Below are the code and all the weights of a small trained network. Each question names an input and a target symbol and asks about switching units off, where a switched-off unit gives its printed mean instead of its output.

import numpy as np


def w(rows, s, z=0):
    codes = np.array(rows[::2]) - 128.0
    scale = np.full(codes.shape[1], s)
    scale[-1] = z or s
    return codes * scale


def norm(h):
    return h / np.sqrt((h * h).mean(-1, keepdims=True) + 1e-5)


def f(y):
    return np.maximum(y, 0)


def softmax(a):
    e = np.exp(a - a.max(-1, keepdims=True))
    return e / e.sum(-1, keepdims=True)


def log_softmax(a):
    a = a - a.max(-1, keepdims=True)
    return a - np.log(np.exp(a).sum(-1, keepdims=True))


def net(x, mask):
    ids = ['ΔΨΩαγεθσφ'.index(c) for c in x.split()]
    T = len(ids)
    res = E[ids] + P[:T]
    u = 0
    for l in range(2):
        q, k, v = (norm(res) @ M[l].T for M in (Q, K, V))
        z = softmax(np.where(np.tri(T) > 0, q @ k.T / 2**0.5, -1e9)) @ v
        res = res + np.where(mask[u], z, O[l][:, -1]) @ O[l][:, :-1]
        u += 1
        y = f(norm(res) @ A[l][:, :-1].T + A[l][:, -1])
        res = res + np.where(mask[u : u + 24], y, B[l][:, -1]) @ B[l][:, :-1]
        u += 24
    return log_softmax(norm(res)[-1] @ U[:, :-1].T + U[:, -1])


Q, K, V, O, A, B = {}, {}, {}, {}, {}, {}
E = w([
[167,102,172,157,65,149,155,108,43],'Δ',
[159,54,164,116,90,209,83,161,225],'Ψ',
[160,39,60,162,181,67,210,174,182],'Ω',
[98,86,72,181,121,178,196,168,78],'α',
[188,182,121,110,159,139,101,167,187],'γ',
[151,116,107,179,13,58,117,121,117],'ε',
[147,90,161,220,55,163,163,68,99],'θ',
[151,131,84,90,80,6,132,113,153],'σ',
[167,153,176,90,151,168,227,122,181],'φ',
],0.019)
P = w([
[147,81,48,2,215,182,132,24,143],'0',
[105,158,242,194,124,82,101,203,112],'1',
[93,150,224,191,103,75,100,185,123],'2',
[102,132,211,175,82,76,119,175,110],'3',
[113,112,208,166,58,78,123,173,125],'4',
[116,94,197,167,56,84,128,169,150],'5',
[126,90,187,155,36,72,137,168,150],'6',
[113,98,211,195,47,66,136,216,155],'7',
],0.0069)
Q[0] = w([
[88,65,145,87,125,146,191,194,162],'0.h1',
[196,104,170,228,2,83,177,205,213],'0.h1',
],0.0067)
K[0] = w([
[116,157,9,150,150,112,222,107,90],'0.h1',
[161,2,42,30,128,197,73,37,173],'0.h1',
],0.0067)
V[0] = w([
[38,222,79,9,202,135,167,118,139],'0.h1',
[172,88,254,109,138,183,135,203,156],'0.h1',
],0.006)
O[0] = w([
[166,171,92,56,24,95,206,162,42,168],'0.h1',
[2,71,139,36,85,147,153,148,138,250],'0.h1',
],0.0087,0.0015)
A[0] = w([
[149,178,149,132,184,68,86,76,97,66],'0.n1',
[164,182,140,14,56,160,126,160,99,92],'0.n2',
[109,137,175,103,105,65,151,60,112,154],'0.n3',
[151,98,184,125,90,164,86,91,90,149],'0.n4',
[26,100,148,94,140,131,132,221,131,65],'0.n5',
[163,116,112,51,230,103,67,213,125,167],'0.n6',
[34,123,145,102,77,189,143,152,179,2],'0.n7',
[106,66,120,106,104,98,112,182,105,121],'0.n8',
[115,165,167,165,178,129,247,120,156,66],'0.n9',
[151,158,156,115,157,104,71,78,30,103],'0.n10',
[179,183,116,190,135,118,143,127,116,87],'0.n11',
[2,130,82,170,148,191,167,153,120,79],'0.n12',
[120,193,112,90,185,149,93,53,155,76],'0.n13',
[156,147,71,105,144,47,116,162,120,103],'0.n14',
[140,123,136,147,144,150,64,145,187,149],'0.n15',
[192,80,189,136,180,156,111,161,92,157],'0.n16',
[88,80,132,57,50,85,41,87,122,153],'0.n17',
[119,114,15,130,131,146,155,71,114,108],'0.n18',
[163,77,209,118,98,125,130,80,171,118],'0.n19',
[80,151,134,80,91,131,237,123,168,130],'0.n20',
[102,163,178,96,80,95,105,116,190,113],'0.n21',
[154,124,123,137,174,134,204,151,188,140],'0.n22',
[108,154,66,195,170,115,101,33,192,89],'0.n23',
[152,154,105,79,230,146,56,151,89,92],'0.n24',
],0.0095,0.0055)
B[0] = w([
[102,185,97,76,119,99,194,117,96,143],'0.n1',
[102,151,115,154,122,34,136,114,116,255],'0.n2',
[164,154,111,143,124,198,159,184,151,197],'0.n3',
[116,173,104,180,159,131,203,173,167,209],'0.n4',
[117,87,112,142,132,172,143,57,81,205],'0.n5',
[69,139,88,162,113,95,189,156,206,237],'0.n6',
[109,149,108,63,112,129,134,112,96,195],'0.n7',
[88,103,118,170,188,158,92,116,138,209],'0.n8',
[190,84,133,129,166,141,100,198,83,160],'0.n9',
[151,223,49,117,118,182,179,124,164,145],'0.n10',
[149,85,51,103,93,166,117,60,82,178],'0.n11',
[147,77,142,82,153,136,34,170,133,158],'0.n12',
[163,133,109,118,210,76,92,145,161,139],'0.n13',
[105,129,96,144,175,113,187,147,128,209],'0.n14',
[93,147,170,201,146,150,174,117,52,235],'0.n15',
[86,192,76,89,122,255,107,89,159,211],'0.n16',
[76,185,167,164,184,203,158,137,121,240],'0.n17',
[134,127,136,68,143,106,123,152,98,149],'0.n18',
[124,149,135,96,180,112,166,193,105,240],'0.n19',
[135,103,155,149,98,83,78,96,90,232],'0.n20',
[122,131,134,128,128,186,125,174,97,236],'0.n21',
[141,110,153,134,132,130,112,209,69,216],'0.n22',
[99,138,195,115,142,50,121,73,125,164],'0.n23',
[169,133,90,169,153,53,111,142,193,150],'0.n24',
],0.0081,0.0063)
Q[1] = w([
[161,39,153,18,160,151,62,70,170],'1.h1',
[102,74,158,143,155,162,107,254,56],'1.h1',
],0.0072)
K[1] = w([
[60,224,146,221,130,153,149,123,154],'1.h1',
[190,125,44,20,157,71,161,2,108],'1.h1',
],0.0079)
V[1] = w([
[220,254,89,129,82,135,176,88,135],'1.h1',
[102,107,109,224,157,89,138,88,180],'1.h1',
],0.0076)
O[1] = w([
[154,117,188,114,62,95,106,168,201,148],'1.h1',
[144,65,92,73,117,124,253,74,177,255],'1.h1',
],0.017,0.0007)
A[1] = w([
[87,114,131,153,128,160,136,149,167,129],'1.n1',
[165,56,191,158,81,99,133,117,186,94],'1.n2',
[155,225,86,172,131,111,102,125,114,87],'1.n3',
[111,155,60,89,88,131,150,73,112,30],'1.n4',
[64,141,122,154,144,145,157,195,68,145],'1.n5',
[122,114,199,124,134,133,97,146,162,147],'1.n6',
[171,138,127,98,90,140,78,168,199,30],'1.n7',
[179,188,111,165,153,171,174,136,111,151],'1.n8',
[195,109,85,130,165,93,131,93,71,1],'1.n9',
[113,168,119,133,66,111,114,124,54,176],'1.n10',
[199,138,102,158,98,108,89,158,150,122],'1.n11',
[153,129,190,136,203,139,60,136,90,178],'1.n12',
[151,88,126,105,176,161,201,117,163,174],'1.n13',
[169,115,169,162,145,141,158,93,162,35],'1.n14',
[111,133,103,108,138,138,100,76,55,180],'1.n15',
[105,91,50,124,178,175,137,117,127,30],'1.n16',
[150,149,123,153,176,160,69,73,95,135],'1.n17',
[116,65,175,126,123,159,110,179,166,133],'1.n18',
[100,9,176,89,76,193,109,149,95,205],'1.n19',
[149,125,169,44,172,87,151,115,76,193],'1.n20',
[188,100,146,178,83,197,123,103,73,98],'1.n21',
[99,151,142,112,142,185,86,167,81,90],'1.n22',
[124,58,63,158,148,103,143,161,132,159],'1.n23',
[104,170,177,111,139,90,26,132,85,43],'1.n24',
],0.013,0.004)
B[1] = w([
[70,150,156,116,103,115,146,193,95,180],'1.n1',
[74,114,158,69,147,166,41,27,106,186],'1.n2',
[128,36,168,43,190,144,142,143,67,166],'1.n3',
[188,69,98,254,124,147,198,98,147,140],'1.n4',
[136,122,153,60,52,100,147,135,32,250],'1.n5',
[115,127,146,144,96,153,183,108,151,159],'1.n6',
[66,178,87,119,135,136,160,165,119,161],'1.n7',
[160,57,107,91,126,156,42,176,183,198],'1.n8',
[170,109,100,71,43,181,69,121,231,138],'1.n9',
[184,105,78,154,201,85,121,89,121,173],'1.n10',
[90,153,80,219,254,140,116,101,151,171],'1.n11',
[124,96,161,214,115,194,109,108,156,171],'1.n12',
[152,115,165,153,68,126,110,147,68,202],'1.n13',
[132,46,114,135,195,104,87,109,150,147],'1.n14',
[83,100,89,81,161,32,96,107,215,167],'1.n15',
[149,181,103,169,82,197,38,151,166,188],'1.n16',
[92,81,176,65,222,50,150,160,103,160],'1.n17',
[87,161,99,132,143,112,197,118,125,172],'1.n18',
[122,200,77,96,188,58,127,82,96,183],'1.n19',
[204,116,166,199,171,94,60,167,122,149],'1.n20',
[85,65,93,57,187,58,106,209,198,156],'1.n21',
[103,183,153,102,71,149,110,80,190,187],'1.n22',
[128,179,99,178,79,215,165,144,99,183],'1.n23',
[141,83,176,186,101,118,137,55,93,158],'1.n24',
],0.0084,0.013)
U = w([
[144,87,68,230,140,166,182,162,92,54],'Δ',
[113,48,148,117,126,119,123,94,197,124],'Ψ',
[73,136,50,105,185,125,58,112,95,134],'Ω',
[38,161,166,115,87,175,134,171,146,254],'α',
[148,175,142,218,22,115,43,57,116,203],'γ',
[130,146,108,78,103,18,199,156,107,94],'ε',
[190,130,94,77,2,173,64,186,161,163],'θ',
[158,116,201,150,166,91,55,208,106,55],'σ',
[108,174,77,163,158,85,108,201,227,31],'φ',
],0.0084,0.00084)

Each question gives the input, a string of symbols that net reads in full, and the target symbol t.
The units are the heads (2 rows each of Q, K, V and O) and the neurons (one row each of A and B). Each row of codes is followed by its name. A weight is (code - 128) times the scale printed after its matrix; where a second scale follows, it is the last column's (O, A, B and U).
mask holds one flag per unit, layer by layer, with each layer's heads first. A switched-off unit (its flag False) gives its mean, the last column of its rows in O or B, instead of its output. The means were averaged over made-up inputs and are rounded, as every weight is.
A unit's drop is (log p(t) with every unit on - log p(t) with that unit switched off) / (log p(t) with every unit on - log p(t) with every unit switched off).
The circuit of an input: a set's keep is (log p(t) with only the set's units on - log p(t) with every unit switched off) / (log p(t) with every unit on - log p(t) with every unit switched off). Starting from the 12 units with the biggest drops (on a tie, the unit counted first), units are removed one at a time, each time the one whose removal leaves the highest keep (on an exact tie, the one counted first), for as long as the keep stays at least 0.8.
circuit, biggest first: the units of the circuit, biggest drop first
k most important neurons: the k neurons with the biggest drops, biggest first
k most important neurons of layer l: the k neurons of layer l with the biggest drops, biggest first
input Ψ φ γ γ σ σ, target Ω: circuit, biggest first	[1.h1]
input Ψ φ γ γ Ψ Ψ α θ, target Ω: circuit, biggest first	[1.h1; 1.n15; 0.h1]
input ε Ψ Ψ Δ α ε α Ψ, target Ψ: 3 most important neurons	[1.n14; 1.n2; 0.n23]
input θ γ α γ Δ γ γ γ, target Δ: circuit, biggest first	[0.h1; 1.h1; 1.n13]
input φ σ σ, target γ: 2 most important neurons	[1.n24; 0.n6]
input θ γ α γ σ Ψ, target Δ: circuit, biggest first	[0.h1; 1.h1; 0.n15]
input σ ε Δ, target φ: 2 most important neurons	[1.n11; 1.n5]
input γ σ α Ω Δ, target ε: circuit, biggest first	[0.h1; 1.n21]
input γ ε Ψ α, target Ω: circuit, biggest first	[1.n19; 0.n12]
input Ψ Δ θ Δ γ σ, target α: 3 most important neurons	[0.n17; 0.n3; 1.n22]
input α Ψ Ω Δ Ψ ε Ψ, target σ: circuit, biggest first	[1.h1; 0.h1; 0.n18; 0.n6]
input Δ σ Ψ Ω, target α: 2 most important neurons of layer 0	[0.n22; 0.n10]
input Δ Ω γ θ σ γ ε, target Δ: circuit, biggest first	[1.h1; 0.n17]
input ε Ψ α Ψ, target Ψ: circuit, biggest first	[0.h1; 1.h1]
input γ Ψ γ Ψ Δ σ σ φ, target ε: circuit, biggest first	[0.n2; 0.h1]
input γ ε γ, target ε: circuit, biggest first	[0.n2; 0.h1]
input γ γ γ ε, target ε: 3 most important neurons	[1.n16; 1.n12; 0.n17]
input σ Ψ Δ σ, target φ: most important neuron	[1.n5]
input γ σ σ γ Δ, target ε: 2 most important neurons	[1.n16; 1.n10]
input γ ε θ Ψ Ψ σ, target α: circuit, biggest first	[0.h1; 0.n17]
input Ω Ψ α Ψ θ Ω α, target θ: 2 most important neurons	[1.n9; 1.n16]
input γ φ γ γ, target ε: circuit, biggest first	[0.h1]
input Ψ Ψ Δ, target Ω: circuit, biggest first	[1.h1; 1.n15]
input Δ γ Δ σ θ γ α σ, target Ω: circuit, biggest first	[1.h1; 0.n12; 0.n17]
input σ ε Ψ Ψ Ψ φ φ, target φ: 3 most important neurons of layer 1	[1.n11; 1.n5; 1.n7]
input γ σ θ, target Ψ: 2 most important neurons	[1.n2; 1.n5]
input φ σ θ Ψ Ψ, target γ: most important neuron	[1.n24]
input σ θ Δ γ γ, target φ: 3 most important neurons	[1.n11; 1.n5; 1.n7]
input σ ε γ α, target φ: 3 most important neurons of layer 1	[1.n5; 1.n21; 1.n11]
input γ Ψ φ Ψ, target ε: 2 most important neurons	[1.n19; 0.n2]
